Each row comes from the steps of one path. Every step used is in the known rows, and no mark comes twice. Write the path behind each row, first mark first.
Known rows:
linez > soki > mado > lora: [  17   45  271 -137   44   68  -55 -363  428 -158   42  -51  132    6
  -85   61  120  -43  -17  -87   48   15   69  121 -101 -163  -98  -40
  -23   86  171   94  -48   32 -119  -45  182 -105  562  -68   45 -302
   47  264  -11   24   93   33 -126  -64 -146  -78  -51  -89 -111 -102
 -204  119  -34 -154  -28  -48  158 -125    2]
mado > lora > tuget > palez > dativ > bikav > linez > soki: [-107   61  342   84  -30   17 -100 -197  187 -168   85   -7  273 -122
   62   75   54  193  -74 -190   30   84  -48    6   34 -385   56  200
   68  -99 -326 -290  -60 -553   11   59 -650  132  260   39  -17 -506
   69  100  -51   43  161  -31  169  -15  -83  123   -8 -122   -9 -216
  -53   15   19 -146   28 -144  305  -39  249]
palez > tuget > sada > mado: [ 203   43  229  -99    6  -87  -67  222  194  -53   53   56  -19   16
  111  -38 -132 -220 -156   70  -80    5 -137   24  -11   34  154  -60
 -171  -33  111 -120 -105  185  178 -140 -354    4  448   42  -42 -254
  -39   67  -12  142   71  179    7  -91 -143    0  -40  -27   71 -128
  109 -382  -65  389  -62  125 -144  -20  122]
podaton > linez > soki > mado > palez > dativ > bikav > litum > sada: [-109   52 -167  -33  125  -17  -74 -419  491 -116 -189  -92  257  -64
   12   36 -105 -127  -47  -13   19   53  105 -143 -216  -66 -143  -96
   49   73  159  -29  124 -180  -29  -54  557  206  320  129   34  244
  141  198   -8  144  116  -84 -209  -81  -51   22   92 -113  177  -86
 -191   92  113 -156 -105 -198  149  -86  317]
sada > litum > linez > soki > mado > lora > tuget > palez: [ 142  139  498    3  139  104 -113  -63  600   31  -33  -69  151 -101
  -29   70  105 -170  -86 -202   17  -14  227   74   -9 -320  105  141
 -278  -60 -115 -343 -177  119  120  211 -388  -46  175   -1 -137 -210
   66   87 -113   82  199  -54   45   91  -29  113   13 -311  -47 -139
  -17  -13 -111 -168   12  -45  -22  -52  -10]
linez > podaton > bikav > soki: [ -82 -131  -87 -194  -16   84   -1 -327  -44  -27 -204  208  241  -97
  -39   30  216  -97  -70 -250   10   14  123  -61  -59 -129 -319   -4
 -135  -16  -45   91   14 -303   47  222  539 -125  329   -6  -89  112
   86  323  114   28  -95  -44  186 -173  -25   14 -163 -241  158  -97
  -69  -67   85 -134   67   23 -267   34  197]
soki > litum > linez > bikav: [  40    9 -119  120  150  -19 -111   41   73  -59 -171  -99  245  -95
  -71  -55   91 -121  -54 -175  133  -88   -3  -30   28 -248    4  -25
 -155 -100   16 -266   88 -193  -13   74  342   46   65  -11  -74   54
   -8   46 -120  -14    3  -86   -8  -93   -7   71 -101 -351   11   64
 -169  305  108 -282   14  123  -67   56  -50]
bikav > litum > linez > soki > mado > lora: [  63   14  -84  -71   72   68  -37 -147  530  -76  -11    8  106 -141
   14  144  -68 -247 -113  -39   73   26   81    1 -117 -198   -9   19
 -188   14  -37  -63 -195 -181   82   12  318  -54   93  -38    0 -138
   66  101  -99  -19  159   14   -5 -124 -106  -88   39 -178  -46  -71
 -169  247    9  -88  -19  -22  211  -25   21]
lora > tuget > mado > palez > bikav > soki: [ 180    3  315   69   46  -63  -68 -428  327 -106   13  221   87 -109
  127  115   68  -73  -83   46   41   39  136   25  104 -132  135   80
   -9   46 -501 -170    6 -433   53   53 -115 -302  162   63 -156  365
   21   44    1   74  132  -69  180  -26  -50  -22    8  -61  -74 -142
  188   22  -81 -258  -20 -180   19    6    6]
soki > linez > podaton > bikav > dativ > tuget > mado > lora: [ -96 -229 -336 -104   14   72 -103 -470   91 -119 -196  -22  187 -204
  -94  112   64  -63 -167 -279  -34   50  191  110  -93 -242  164    2
 -131 -122   31 -106  171 -319  111  449  387  -86  687  -41  -95 -706
  117  329   35   81   17 -130  -21 -165 -205   93 -183  -95   70  -57
  179   71  113   70   -6   69 -374 -102  124]
linez > bikav > dativ > palez > tuget > sada > mado: [  96 -116 -212  -83   82  -26  -20 -217  -44 -105 -176   21  168  -77
   56  -80   21 -201  -76  -30   94  -69 -339   16 -118 -145  -82 -124
  -76  -37  215 -111 -132 -604  195  103  163  178  551  109 -138 -349
  -65  178   93   40   55  224  -43 -124 -116 -101 -131 -211  111 -175
  -47 -176  108 -110  -59  125  -36  -72  200]
tuget > mado > palez > dativ > bikav: [ -12   90 -158   36   43  -99 -117 -522  160  -38  -97   40 -105  -99
  163  -23  -16  -80  -33  -32   64   85 -142  -57  114  -63  192  -35
    7  -16 -136   19  206 -439   98   99   47   78   29   95 -205 -187
   72   62  -19   95  149  -10  -69  -27  -24  -11   19  191  -29 -172
  257  322  -75 -138  -47 -123 -106   -3  177]
litum > soki > mado > lora > tuget > dativ > podaton > bikav > linez: [ 225  108   18  -62   10 -100 -119 -250   38 -206 -137  -28  146 -182
   23  134   34   54  -54   18 -124  -42   67  -35  -24 -503  340  -85
   36   10 -111 -358 -233   76  -40  290  304  118  199   10    1 -586
  107   37  -33   65  263 -198   36  -23 -293  111   -2 -373  -95  -80
 -114 -161   30 -165   -7 -164  282  -87  109]
tuget > sada > mado > palez > dativ > podaton > linez > bikav > litum: [ 100   56 -392   82  103  -62 -107 -160  192  -30 -121   93 -113  -88
  213  -22 -216 -172 -191   60   54   45  -86 -212   70 -167   21 -143
 -171   -5   29  -39 -138 -164  404  -12   60  263  246  117  -40 -336
  -15  206  -19  139  100  -91 -176  -96  -88 -140   12 -215   90 -151
  -29 -289   47   -7  -57  -88   94  -74  292]
linez > bikav > litum > tuget > palez: [   8  -93   23    8   73  -15  -27  -80  279 -111   -9   45  290  -73
   -7  -30   -1   81   18   80  105  -81  -42  -55   65 -183 -207 -113
  -71 -101 -212 -139 -263 -658  231   18  353   63  103   11  -26   97
   79   41  -28   39    7  123   75    2   98  -74  -88 -402  112 -154
 -106   72  102 -578   37  157   78   61   67]
podaton > dativ > palez > bikav > soki: [ 117  -93 -516 -341    9  -40   34 -305  -54   72 -272   95 -159 -121
  100    5  136 -156   16 -251  -52  -17 -137  -48 -131  202   13 -104
   60   70  -38  176  260 -354  -55  389  -84   71  133  147 -190  257
  -98   10    6   26  180   36   39 -150 -103  -75   68  206  137    2
 -126   68   43 -164 -107  -76   14   31  373]
soki > litum > sada > mado > palez > bikav: [  38   37  -68   27  210  -85 -109  -72  154 -141 -190   19 -253   14
   95  -40  192 -317  -75 -186  128  -98 -105 -129   91 -156  242 -113
  -26   71  155 -352  320   27   42  298  370   11  342   96  -52 -175
    7   81  -88   72   38   49  -81  -34 -115   88    1   17   13  -32
  -69  236   50 -202  -64  -81 -209   18   49]
dativ > bikav > soki > litum > tuget > sada > mado > lora: [   8   -8   30  -83  150  -19  -89 -119 -263 -128  -77   -3  -95  -74
  210  162  167 -168 -165 -257  149  -59    6  -72   33  -29 -200  -55
 -195   -2 -146 -176   59 -425  151  515 -503  272 -153   60  -28  -93
   36  106  -19  182  172   64  195 -208 -275  161  -89 -126   63   32
   46  205   87   49  -68 -112 -187    1  139]
podaton > dativ > palez > bikav > soki > mado > lora > tuget: [ 122 -111 -183 -328   32  -42  -22 -305  169  -96 -224   93    1 -154
   90   99  207 -131  -26 -155  -92    2  -20   45 -142   29  -18   -8
   43  110 -192   57  127 -404  -66  421 -378    0  417  120 -107   24
  -76   -3  -14   -6  265  -46   42 -112 -270  -73   94  112   57   -3
 -188   44    0 -188 -113 -156  169  -51  433]
linez > podaton > bikav > litum > soki > mado > lora > tuget > dativ: [ -30  -42  140 -118   35  -54 -127 -357  434 -131 -163  229  378 -209
   35   44  248  -91 -155  -29 -100   66   25  -96   11 -377 -187   76
 -198  -81  -88 -136 -215 -247   32  298  478  -14  670   -6  -55 -337
  206  200   63  -33   75 -133   27  -19 -113  -39  -53 -380   56 -191
  -42 -122    0 -269   93  -70   14  -46  295]
bikav > linez > podaton > palez > dativ > tuget: [ -24   15  -45  -27   -5   46    1  -14  170 -154 -254 -153   90 -187
  -74    0   -7  189  -54 -327  -88   47 -217  -28  -88 -176  217  -82
  -64 -139 -122  -39   81 -153   37   69   54  111  285   -6   -8  169
  -98  150    1   67   -5 -164  119  -76    8  148 -190 -223  301 -110
  -40  -31  125  -18   89   75 -114   21  247]
podaton > linez > bikav > dativ > tuget > sada > litum: [ -32  -45 -206  -40  125   38  -54   33  152  -26 -203 -115  275  -88
  -51    3 -117  155 -132  -80  -18    6  133  -73 -100    4  -71  -52
 -109 -148   83 -265  -64 -317  239  172  149  110  220  115 -132  -33
   26  235    2  126  -59 -132  -33  -31   64   29  -85 -438  158  -96
   22 -348  182  -28  -42   15  -46  -49  275]
litum > soki > mado > lora > tuget > dativ > bikav > linez > podaton: [ 143  101  161  -45   33  -69 -113 -233  169 -267 -115 -123  107 -192
   14  118  144  -22  -83  -24  -93  -26  -25  -54  -32 -492  148  -81
 -106  -36  -89 -285 -177  -45 -160  187  150  115  447  -13   88 -328
  121    1    3   74  227 -164   85   71 -208  163  -17 -337  -28  -80
 -131   15   53 -205   62 -109  201 -102   88]
soki > mado > palez > bikav > linez: [  45   19  218  -21    1  -62   10 -144  436 -150 -213  -43  -87  -37
  -61  120   57   50   33   72 -130  -22   18   79  -27  -98  216 -199
   60  174 -189  -64   86  121  -32  122  492  -75  439   -1  157    0
   30  151  -49   28   22  -38   37  -23 -207  -83   43   15  -56   38
 -150  162  -16 -291  -52   -4  -28   -1  243]
bikav > soki > mado > palez > dativ > tuget: [ 129  -72  -86 -207  101   47  -24 -345  335 -151 -177  -92 -215  -93
  -14  195   36 -141   24   38   12  -53   50  120   14    6 -146 -179
   20  139 -315   49    4 -480  111  167   56  100  116   27   44  435
  161   28  -30   81  118  -57   61 -125 -237   61   24  -14    5  -30
 -130  195  -41  111  -64 -120 -123   72  226]
soki > litum > sada > mado > lora: [  19   26  -49   24  224   -8 -119   82   72 -202  -49  -34 -194   -2
   72   -7  193 -261 -118 -201  158  -76  -81  -85   79 -304  172   16
  -81   26  199 -381  136   53   98  307   94   23  260   44    0 -555
  -12   65  -99   55  106   19 -108  -26 -152  150  -37  -78  -15  -42
 -123  259   49   75  -36 -106 -102  -50  -45]
lora > mado > palez > tuget > sada > litum > soki > linez: [  99  -63  260 -220   -9  -38 -144 -307  519  -81 -192 -151   68   30
   69  114  -17 -277 -144   83 -127  -43   57   80   19   88  646  -56
  -83   47 -120  -83 -143 -398  104  119  -12 -178  551   52 -283   16
  130   73  -36  103  192  -44  140  -19   70   29  110 -315  -84 -100
  160  -50   34 -201  -80   60  -97  -58  -45]
tuget > dativ > bikav > litum: [ -30   57  -98   92   41 -118  -15 -279  227  174  -58  187   -8 -148
  222  -32  136  138  -55   83  -10   85 -299 -119   72  -49 -141   49
 -102 -104  -57  -52  -77  -33   48  270  -25  561  -94   58  -13  -13
  204  -43  -20   48   65  119  -50   42  -65  -82  -32   22   39  -26
  166  135  -62  -21   33 -107   30   20  270]
podaton > dativ > tuget > sada: [ 153  -46 -189  -87   30  -39  -68  -50  114   86 -161  -33 -115  -54
  105  -51  -63  -90  -78 -148 -103   53  -36  -95   55  106   10 -159
 -133 -116    6   82  106  -10   96   96 -827  130  300  114 -227 -214
  -62  -16  -68   70  160  -79   35  -40  -89   86    0  163  121  -49
   42 -151  -69  -29  -25  -37   -6    3  318]
tuget > dativ > bikav > litum > soki > linez > podaton: [   4   -5 -353   30   54 -105  -68 -453  226   93 -139   64   -6 -224
  137  -10  123  -42 -105   -5  -31   48 -226 -153   27 -168  -67  -48
 -185 -143   28  -35  -12  -54  -47  343  369  517  203   16    7   45
  263  -10   11   92  103    2  -76   35  -72   15  -44 -127   86  -16
  108  121   49  -47   55  -35  -58  -13  143]
dativ > palez > tuget > sada: [  73   -7    0 -144  -40  -78  -27   11  123  -26 -122   42  255   -7
   64  -12   62 -269  -23    1  -37  -16 -252   77  -46  159  -78 -102
   62  -11  181  176   81 -261  -44  110 -423  346  126   91 -123 -132
  -43  -19   64   44  121  173  -10 -164 -115  112  -36  -37  160 -202
  148 -313  -10  103  -83   31  -20  -87  162]
soki > litum > sada > mado > lora > tuget > dativ > bikav > linez: [  56   81  245  222  234  -67 -111   -5  129 -182  -59   14  -51 -100
  146    8  235  -43 -158 -224  104  -22 -212 -124   86 -530  258  101
  -98  -48   -7 -579   60  108   70  346 -130  282  263   88   49 -522
    0   54  -99  113  198   -5   -8   32 -219  201  -92 -160   37   -6
  -47  302   26   56   15 -191  -18  -82   72]
soki > linez > podaton > palez > dativ > bikav > litum > sada > mado: [-119 -155 -545    8  125    4  -93 -422  201 -165 -268  -86  -88 -184
   34  -20    9 -343 -163 -232   -3   20 -110  -83 -177 -187   86  -99
 -266  -57  190   44  142  -39  117  310  379  277  613   -4   42  -18
   59   57   19  128  111  -78 -146  -56 -156  124  -70  -30  287   53
  -81    2  175   89  -31   82 -253  -86  140]
mado > lora > tuget > dativ > palez > bikav > soki: [  54   28  184 -164  -16  -13  -67 -243  243 -100   43  196  141 -158
  125  159  257  202  -93  -84    3   36  -22  103   61  -58    3  152
   99    6 -304 -193  -76 -612  -50  440 -489   83  119   68  -76 -195
   82    2   -9   39  112  -38  101  -41 -188  -58  -27  -77  -96 -169
   23 -137    2  -86    3 -223  315  -81  216]
bikav > dativ > podaton > palez > tuget: [  47 -117 -390 -142   15  -53  -15 -224 -164   36 -278  -18  319 -140
  153    0  -51 -111  -48   36    8    0 -128  -60 -167  105  -19    4
   70    2   -9 -134   38 -246   87  403 -184  262  116   90 -279  120
   71   89   25  -59   14   46  -39 -232 -300  -30  -52  -89  141 -182
  113 -108  141   38 -131  -64    9   58  217]
linez > podaton > palez > dativ > bikav > soki > litum > sada > mado > lora: [-130  -21 -319 -205  149   34 -145 -352   74 -240 -306    1  -16 -182
  133  -38  299 -248 -161 -408  117    2 -187 -139  -49 -137 -179  -34
 -224  -45  113  -42  166 -454   70  456   -6  183  496   55 -131   24
   57  150   18   97   48  -80  -12 -146 -157  156 -151 -148  263 -180
 -165   60  173  -69   10  -73 -163   -7  299]
sada > mado > palez > bikav: [ 121   97   47 -139   19  -33  -42  -88   76   10 -118  137 -314  -29
  183   56  -15  -97  -32  -65   32  -17   -7    1   -7   23  381  -73
  -49   98   59 -182   97  -87  180  190  199 -127  280   92   50  -96
  -58  127    7  168   13  -27  -66  -26 -114 -205   50  132  -70  -43
   75    4  -32 -228  -33  -65 -205    0  135]
lora > mado > palez > tuget: [  16  -69  414 -221  -96  -12  -65 -233  415  -62 -129  -14  287   49
  123   99   46  -38  -17  191  -54  -10   38  134  -34  106  443   54
   97   96 -196  -37 -149 -609   44 -153  -98 -248  465   58 -194  152
  101   57   -6   27   53   20  131  -65   42 -124   72 -178  -70 -123
  163  174   -5 -390  -48   -8    9  -15   69]
mado > palez > dativ > podaton > bikav > linez > soki: [ -60   50 -169  -69   -4  -31  -57 -494  105    0 -264    1  235  -57
   40   14 -100   41   25 -203   31   80  -98 -106    1  -77  174  -74
  224   28  -72   23  236 -482   45  206  309  283   90  124 -164  -88
   57  307   -1   47   72 -146  -12 -175 -116  -83   11  -43   26 -202
  -35  133   84 -267  -47 -134   76   23  314]
soki > mado > lora > tuget > dativ: [  77   39  498   44   48  -37  -94 -103  504 -168   78   21  143 -103
   10  106  176  143  -69  200 -109   32   66  154   41 -304  -57   99
  -50   66 -222 -198 -278  111  -11  106 -349    7  509  -36  137 -452
  115  -24  -53  -13  150  -85 -108   98 -293  -44    6  -95 -134  -16
  -90   17 -139   -1    7 -151  245 -128  161]
palez > bikav > litum > soki > linez: [  39  -74 -576 -203   23 -144  -31 -201  158 -146 -125   -6 -320 -106
   -3   83  -71 -187  -94  -65  -67  -49  -12  -88  -93  105  364 -166
  -21   -8  -45  -99  184 -176  -43  196  810  -95  159  -25  -34  148
   91  -30  -60  -16   25   68   74  -55   -1  -73  113  -57  -20   51
  -30 -131  170  -99  -98  135   -1   82   98]

Write each row's path:
[ 246   33  305   80   70 -108  -23 -409  374  -12  -45  182   66 -173
   96   60  255   36  -24  106  -73  -29 -132   90   -9 -173 -131   34
   24   64 -355 -125 -115 -111  -96  102 -281  192  255   65   -7  360
   79 -136   29   24  169   43  -37   45 -182  -20  -19  -76   46   -2
   61 -128 -145 -118  -11 -198  134  -70  212] : lora > tuget > dativ > palez > bikav > soki > mado
[ 199  -84 -323 -102  127   95  -72 -164  119   66 -241  -16  -33 -246
   31   75  164 -276  -68 -289  113  -94   93  -63   73 -222 -225  -60
 -225  -70 -347 -175  112 -378   97  263 -127   34   46   26 -150  490
  117   60 -116   87   97  -96  159 -224  -86  251  -98 -231  186  -59
 -141  359   24  -55   32  -50 -297  184  121] : bikav > soki > litum > linez > podaton > dativ > tuget > palez
[ 251   49 -179   -8  116  -28 -123 -215  184   63 -220  124 -383 -152
  196   -1   40 -443 -255 -276   17  -26  -46 -210  112  -99   29 -210
 -392   46 -100  -85   93   -1  223  248 -104 -124  526  115 -190  -38
  -69  240  -60  159  133  -57   41 -172 -130  -24  -22   20   89  -56
 -134   -4  -18  -99  -13  -48 -187   28  235] : tuget > sada > mado > palez > bikav > soki > litum > linez > podaton > dativ
[  30   -5  465 -112 -105  -54  -38 -311  402   -7 -181    3  299  -37
  176  100   82  182  -38  123  -93   29 -149   91  -35  -43  548   52
   91   38 -273 -148 -164 -489   39  -41  -78   41  396   88 -148   68
  121   98  -18  107   96   52  188  -50   -5  -97    0 -186  -20  -84
  207  284   -3 -373  -11  -46   22  -23  200] : lora > mado > palez > tuget > dativ > bikav > linez
[ 151  135  484   52  206  -33 -148 -314  337    3  -14  -52   91   13
   57  -33   51 -263 -108 -243  151  -55  -89  -94   87   -9  -62 -139
 -132   11   84  -74  146 -134   17  159  -68   -7  391   71 -152  204
  -35  284  -17  156  161   12 -158 -133  -16    8  -73 -142   49 -135
  -12  248  -32 -313  -17  -78 -147  -40 -110] : linez > soki > litum > tuget > sada > mado > palez
[ 185   42  -47 -285  126   52  -75   22  424   90 -256  -35  175 -174
   40  -30  115 -344 -111 -314  -17   28   28   -5 -104  -70  217   92
 -333 -140   83 -135  120   -2  112  349 -172    9  218   79 -318   34
  -64   92  -42   97  196  -44   13    6   -2   69  -56 -211  166 -186
  218  122  -32    1  -13   79 -347  -37  125] : sada > litum > linez > podaton > dativ > palez > tuget > mado
[ 164   36 -259  -92   95 -102 -106 -129  416 -140  -56   41  180 -230
  132  168  -53  -76 -121  279  -54   23  103 -126  -27 -304   61   46
  -39   -7 -187 -263 -299 -109   84  225  297  219   49   14   58  -43
  209  -63  -62    0  235 -213 -125  -10 -195  -25  128 -456  -29 -122
  -50  -88   52  -13  -38 -235  349  -52  121] : bikav > litum > soki > mado > lora > tuget > dativ > podaton > linez
[ -43 -231 -346  -14   41   42  -75 -513   66  -53 -228  -29  131 -195
 -104   50   28 -144 -135 -234  -48   24  140   67 -120 -235  128  -47
 -156 -118   35  -60  191 -142   99  289  511  -61  655  -38  -99 -402
  101  279   53   79   13  -89  -56 -139 -140  111 -182  -85  141    8
  212   61   79   71   -9  100 -474  -70   95] : soki > linez > podaton > bikav > dativ > tuget > mado
[ 106   93  -63   62  162  -55  -70 -452  121  113 -165  167 -207 -134
  259   10  264  -60  -63  -95  125  -23 -254 -131  146 -179  -72  -72
  -99   20  -19 -239   50 -121   90  514   74  515   -5  148  -37   62
  200   53  -29  229  136   76  -34  -40 -196   65  -80   34   36  -54
   25  306  -39  -40   14 -253 -143   16  175] : tuget > dativ > bikav > soki > litum > sada > mado > palez
[ -14  -83  185 -172   10   50  -59 -488  263  -86 -206  274  404 -203
   13   93  405  -26  -89 -153  -39   29   47   54  -34 -315 -399   73
 -100   12 -138   21 -133 -386    3  406  192   73  552   22  -43 -181
  135  261  122   33   60  -95   59 -130 -213   11 -166 -299  124 -165
  -56  -77  -21 -202   74 -145  -85  -98  331] : linez > podaton > bikav > soki > mado > lora > tuget > dativ > palez
[  60  107  326  176  133  -49  -30 -131 -137  -78  -89 -116   24  -43
  102   33   10  -42 -120 -369   84  -21 -202 -137  -88 -243  108 -119
 -160  -67   24 -191  126   73   35  107 -177  297   79   52   24 -121
 -136  241   -1  198  190  104  132 -131 -120  147 -152 -161  167   59
   61  242   68 -126  -19  -14 -160  -65   76] : dativ > bikav > linez > soki > litum > tuget > sada > mado
[ 156   21 -276   22   77  -37  -42 -242   41  -18  -87  143 -510 -108
  113  -26  195 -182  -18 -156   96 -171  -54  -93  115 -283   71 -164
  -49   67 -220 -359   92  -26  177  115  298  -76  145   42  -51  -91
  130   26 -104  130   -4  277   78  -77  -23  158  -40    0  108  -97
 -111  -24  -24 -189  -44  -40 -220  163  149] : tuget > palez > bikav > soki > litum > sada > mado
[  48   31  281   96  116  -95  -80   77  168  -79  -97 -120   91 -131
  -50  -33  189   69  -45 -243    7 -134  -67 -100  111 -193    6 -100
  -39  -77 -382 -386  247 -135  -15  202  110  -43  240   -2  -39  233
   32  100  -92   33  -15   54   59  -59   21  182 -129 -285  230  -57
   23  348   72 -404   30   88 -279  130  111] : soki > litum > tuget > palez > bikav > linez > podaton
[  76  -15 -446   42   -1  -54  -67 -467  -38   32 -154   58 -152 -167
   72  -43   36  -60   53   15  -11  -78  -36  -56   50 -366 -174  -99
   72   48 -337  -93  -53 -128  225  -24   58  289   18   18  -81 -303
  236   12  -63   13   77  116  -70 -121 -156  114   -8  -55  145 -113
  -73  -79  -92  -34  -74  -84  -65  132  404] : tuget > palez > dativ > podaton > bikav > soki > mado
[-101  -16 -361 -158   71  -86 -126 -410  258 -189 -360  -69   89 -206
   65  -69  142 -292  -83 -119  -59   25 -227 -157 -120  -70 -222 -134
 -232  -69   79  171   40 -274  -45  206  263  236  501   -3  -95  338
  120    3   55  -23   72 -108  -65  -53  -57   79  -23 -213  275 -131
 -108  -72  116 -243   10   38  -76   23  336] : linez > podaton > palez > dativ > bikav > litum > soki > mado
[ -34   14  159 -127   11 -101  -70 -183  586   31 -181  159  350  -35
  192   26   63  -95  -12  152    0   76 -185  -67  110  123   20  -51
   75  -17    7 -128   72 -465   24  405   49  435  224  176 -110  141
  262   52  -24  137   63   89   67  -63 -165  -20   44   35   30 -306
  100  113   25 -195  -22 -106   17   45  277] : mado > palez > tuget > dativ > bikav > litum > sada
[  94  -17 -132 -189    9 -169  -84 -127  339    7  -87   10  223 -149
   98   16  -43  -65  -76  115 -110   37 -219    2  -57   43  197  -18
  -48 -139   50 -173   13 -139  -53  263  196  460  259   43  -16  151
  261  -71  -39  141  126  119   -7  -61 -172   29    4 -112   57  -86
  153  -53   61  249  -52   96  -97   49  174] : palez > tuget > dativ > bikav > litum > soki > linez
[ 127   75 -230 -136  129  -40  -78 -311   46   53 -251   79  -56 -111
  206   59  -29 -152  -93 -148  127  -17   37 -113 -124  -64  284  -18
   12   91  125 -312  269 -138  153  311  411    6  386  134  -58   72
   -6  350   -2  141   15  -94 -239 -188 -202 -213   19  -88   10  -94
   77  158   90 -227 -113 -196 -221    0  202] : sada > mado > palez > bikav > dativ > podaton > linez > soki > litum
[  82   47 -162  -53  -39  -13  -70 -294  145  -70  -91   59  473 -116
   82   95   18  164  -11   30   41    6  422  -18 -152 -292  -38   29
  158   37  -98 -190   62   85  -45  -91  -85  115  275    6    8 -160
  110  201  -47   69   -1 -140 -141 -134 -245  -21  -42 -372   59 -158
   24 -272   89 -415 -108 -217  282 -100  230] : dativ > podaton > linez > soki > mado > lora > tuget > palez > bikav
[  27   56 -420   26   -7  -29 -132 -479  228   18 -124   48   55 -216
   96  -20  -31 -129  -10  -68   38  -17    1  -69    3 -448  -70  -40
    0  -27 -199 -163  -84 -264  210  -29   55  270  127   18 -141 -703
  232   87 -124   -9  133   93 -121 -151 -157   38   16 -117   88 -228
  -90    8  -66 -226  -62  -81  145   72  402] : tuget > palez > dativ > podaton > bikav > litum > linez > soki > mado > lora
[  84   45   86 -174   44  -49 -173 -434  375  -88 -228 -215 -242    8
  144   59    5 -197 -110  -32  -64  -43  -78  -18   88   77  550 -118
  -36   -7 -178  -66  -78 -673  158  -51 -385  -60  322  110 -395 -100
  109  -51  -45   49  193  -72   94   60  160   57  121 -195  -50 -141
  238  -29  -38 -331  -53  -74   -8  -31  162] : lora > mado > palez > dativ > tuget > sada > litum > soki
[  76  128   22  206   59  -69  -72 -122   -6  -18  -92   -3 -392  -51
  196   -4 -154 -162 -182 -134  -28   44 -282 -163   94 -167  204 -161
 -192    8  -34  -76  -22   25  278   50 -314  251  203  119   -6 -487
  -93  147   -7  178  179   19   26  -50 -107   31    9  115   71  -32
   15 -115  -46  165  -18  -68  -56  -58  268] : tuget > sada > mado > palez > dativ > bikav > linez
